Here is a tiny trained network, its code and every weight. The questions are about switching its units off for an input and a target symbol, where a switched-off unit gives its printed mean instead of its output.

import numpy as np


def w(rows, s, z=0):
    codes = np.array(rows[::2]) - 128.0
    scale = np.full(codes.shape[1], s)
    scale[-1] = z or s
    return codes * scale


def f(y):
    return np.maximum(y, 0)


def softmax(a):
    e = np.exp(a - a.max(-1, keepdims=True))
    return e / e.sum(-1, keepdims=True)


def log_softmax(a):
    a = a - a.max(-1, keepdims=True)
    return a - np.log(np.exp(a).sum(-1, keepdims=True))


def net(x, mask):
    ids = ['ΛΞΠΩαβγεζηθμστφψ'.index(c) for c in x.split()]
    T = len(ids)
    res = E[ids] + P[:T]
    r = res
    for j in range(2):
        rows = slice(4 * j, 4 * j + 4)
        q, k, v = (r @ M[0][rows].T for M in (Q, K, V))
        z = softmax(np.where(np.tri(T) > 0, q @ k.T / 4**0.5, -1e9)) @ v
        o = O[0][rows]
        res = res + np.where(mask[j], z, o[:, -1]) @ o[:, :-1]
    y = f(res @ A[0][:, :-1].T + A[0][:, -1])
    res = res + np.where(mask[2:14], y, B[0][:, -1]) @ B[0][:, :-1]
    return log_softmax(res[-1] @ U[:, :-1].T + U[:, -1])


Q, K, V, O, A, B = {}, {}, {}, {}, {}, {}
E = w([
[57,87,207,102,101,167,87,191,122],'Λ',
[124,195,133,138,177,113,64,53,140],'Ξ',
[110,103,178,148,82,189,46,130,144],'Π',
[81,168,153,142,49,134,102,170,191],'Ω',
[153,145,153,151,99,213,110,107,232],'α',
[101,112,137,120,143,189,178,133,241],'β',
[175,67,173,185,143,91,141,83,114],'γ',
[130,113,163,168,62,204,153,190,130],'ε',
[125,152,159,58,155,210,128,146,250],'ζ',
[150,147,180,152,186,183,118,115,93],'η',
[126,154,191,65,134,241,67,177,180],'θ',
[116,137,113,169,79,227,91,196,183],'μ',
[195,131,90,202,181,83,89,211,204],'σ',
[52,192,154,165,144,90,184,172,126],'τ',
[68,71,95,123,130,154,82,167,236],'φ',
[56,99,153,171,48,94,92,137,165],'ψ',
],0.013)
P = w([
[101,114,54,107,99,181,135,125,120],'0',
[83,111,107,145,119,176,124,132,161],'1',
[83,121,138,167,124,165,122,141,171],'2',
[93,136,161,186,132,167,116,147,182],'3',
[107,141,179,183,134,148,112,153,178],'4',
[113,154,193,199,135,144,113,158,171],'5',
[128,164,201,207,136,135,108,157,168],'6',
[142,174,216,206,142,130,107,162,172],'7',
[145,179,226,224,138,121,111,170,161],'8',
[154,189,243,235,140,119,107,175,166],'9',
[167,208,241,254,135,125,114,182,171],'10',
],0.0065)
Q[0] = w([
[83,176,178,196,110,179,138,190,192],'H1',
[100,174,85,75,143,119,154,90,101],'H1',
[112,120,81,104,93,54,150,109,54],'H1',
[169,63,8,44,169,55,216,26,27],'H1',
[127,104,239,247,111,186,81,196,232],'H2',
[170,167,144,148,170,105,121,124,142],'H2',
[178,103,71,44,159,109,152,75,45],'H2',
[175,107,30,16,136,3,202,55,18],'H2',
],0.016)
K[0] = w([
[117,201,185,180,171,91,181,102,94],'H1',
[100,142,70,72,107,181,97,191,203],'H1',
[92,87,60,115,34,136,85,191,122],'H1',
[123,65,39,111,87,181,113,168,178],'H1',
[205,135,134,213,244,53,114,180,122],'H2',
[219,142,53,89,116,129,116,183,201],'H2',
[107,76,134,52,49,231,154,77,137],'H2',
[71,82,102,64,1,174,151,85,142],'H2',
],0.0087)
V[0] = w([
[103,206,121,97,92,105,64,133,237],'H1',
[97,185,107,98,199,184,101,118,61],'H1',
[127,111,163,134,75,141,21,117,73],'H1',
[178,88,100,148,110,170,74,32,175],'H1',
[147,154,150,131,197,149,92,48,109],'H2',
[94,177,53,107,154,128,60,154,162],'H2',
[176,108,114,132,142,255,117,180,148],'H2',
[93,215,224,112,103,201,155,108,115],'H2',
],0.0093)
O[0] = w([
[112,214,18,85,120,133,138,144,77,142],'H1',
[87,191,186,143,221,88,123,188,135,141],'H1',
[98,155,195,163,106,173,79,64,2,157],'H1',
[152,185,155,137,136,126,182,24,137,136],'H1',
[104,208,205,107,163,117,152,95,180,120],'H2',
[99,179,53,138,193,143,87,119,97,182],'H2',
[213,107,130,188,220,178,158,126,101,254],'H2',
[186,168,159,114,129,39,163,191,70,94],'H2',
],0.0087,0.0056)
A[0] = w([
[185,115,21,185,39,113,187,176,83,176],'N1',
[107,171,189,111,83,141,114,128,101,240],'N2',
[208,113,87,175,158,67,122,70,158,170],'N3',
[155,81,174,131,75,102,81,133,1,130],'N4',
[136,162,36,142,158,124,85,179,64,4],'N5',
[151,7,195,130,41,167,146,136,151,125],'N6',
[106,209,92,119,146,122,125,211,71,115],'N7',
[92,65,49,194,160,155,89,127,106,213],'N8',
[149,193,194,133,146,159,109,47,106,176],'N9',
[253,158,134,152,135,145,107,22,44,85],'N10',
[99,116,140,117,89,156,115,210,224,174],'N11',
[196,126,126,97,169,102,229,210,152,233],'N12',
],0.0062,0.0031)
B[0] = w([
[205,120,143,186,71,38,119,22,105,195],'N1',
[44,128,157,143,134,74,141,96,140,190],'N2',
[58,167,164,36,69,152,101,105,250,165],'N3',
[30,52,97,48,170,107,177,71,39,168],'N4',
[170,157,220,141,112,155,6,129,155,173],'N5',
[152,119,155,15,99,152,160,138,156,205],'N6',
[143,153,114,33,93,205,1,180,133,183],'N7',
[129,103,152,122,172,151,85,48,123,254],'N8',
[70,128,97,170,105,109,168,192,153,230],'N9',
[122,94,70,171,75,239,168,230,169,190],'N10',
[126,18,91,196,132,101,143,153,107,201],'N11',
[128,79,38,110,216,18,174,104,143,195],'N12',
],0.006,0.009)
U = w([
[198,177,174,117,54,94,64,115,86,190],'Λ',
[54,90,97,131,181,165,71,67,173,162],'Ξ',
[43,237,114,84,102,122,125,142,151,228],'Π',
[223,66,122,137,139,114,193,92,33,154],'Ω',
[174,148,99,2,176,132,154,135,137,201],'α',
[250,136,179,211,109,176,95,155,100,7],'β',
[53,113,90,137,101,39,144,36,78,157],'γ',
[178,137,136,122,127,74,108,78,149,38],'ε',
[133,117,216,228,212,69,169,170,127,215],'ζ',
[156,172,57,163,64,140,211,167,160,12],'η',
[100,53,70,109,104,71,89,230,142,79],'θ',
[98,104,36,103,159,62,205,75,150,68],'μ',
[121,93,181,94,40,134,154,139,213,163],'σ',
[191,149,145,50,139,190,130,226,99,17],'τ',
[94,88,160,10,186,122,104,116,38,148],'φ',
[33,83,76,192,100,194,156,168,84,55],'ψ',
],0.0051,0.002)

Each question gives the input, a string of symbols that net reads in full, and the target symbol t.
The units are the heads (4 rows each of Q, K, V and O) and the neurons (one row each of A and B). Each row of codes is followed by its name. A weight is (code - 128) times the scale printed after its matrix; where a second scale follows, it is the last column's (O, A, B and U).
mask holds one flag per unit, heads first, then neurons. A switched-off unit (its flag False) gives its mean, the last column of its rows in O or B, instead of its output. The means were averaged over made-up inputs and are rounded, as every weight is.
A unit's drop is (log p(t) with every unit on - log p(t) with that unit switched off) / (log p(t) with every unit on - log p(t) with every unit switched off).
The circuit of an input: a set's keep is (log p(t) with only the set's units on - log p(t) with every unit switched off) / (log p(t) with every unit on - log p(t) with every unit switched off). Starting from the 12 units with the biggest drops (on a tie, the unit counted first), units are removed one at a time, each time the one whose removal leaves the highest keep (on an exact tie, the one counted first), for as long as the keep stays at least 0.8.
circuit, biggest first: the units of the circuit, biggest drop first
k most important neurons: the k neurons with the biggest drops, biggest first
heads that matter: for each layer, one digit per head in row order, 1 if its drop is at least 0.15 and else 0, layers parted by /
input ε Λ Λ φ Λ ε ε ε ε ε Ω, target Λ: heads that matter -> 11
input Ω σ ε γ γ β, target Ξ: heads that matter -> 01
input Π η ζ θ, target ζ: heads that matter -> 11
input ε ε β ε φ τ ε Λ Λ Π, target θ: heads that matter -> 11
input η ε φ, target ζ: circuit, biggest first -> H1; H2
input ζ η σ Π Ω, target Ξ: heads that matter -> 01
input σ Ω Ω Ω γ Ξ η, target Ξ: heads that matter -> 01
input ε τ ε, target θ: heads that matter -> 11
input μ η Ω η μ Λ β, target ζ: circuit, biggest first -> H2; H1
input θ α γ ε μ, target σ: circuit, biggest first -> H2; H1
input Ω ε μ α τ β, target θ: circuit, biggest first -> H1; H2
input Ω ε ψ ε ε μ θ, target τ: circuit, biggest first -> H2; H1; N7
input ψ γ ε ψ μ ζ μ Ω η ε, target ζ: circuit, biggest first -> H2; H1
input ε ε β, target μ: circuit, biggest first -> H1; N12; H2
input ζ σ μ Λ, target Ξ: circuit, biggest first -> H2
input η μ ε Λ α Ω, target ζ: circuit, biggest first -> H1; H2
input α ε ψ Ξ μ, target Π: circuit, biggest first -> H2; H1
input ζ η Λ γ ε τ η γ, target σ: 2 most important neurons -> N6; N3
input ζ Π ζ β Ω, target Λ: 3 most important neurons -> N1; N5; N7
input α Ω α ζ ζ τ ε α ψ ζ, target θ: most important neuron -> N11
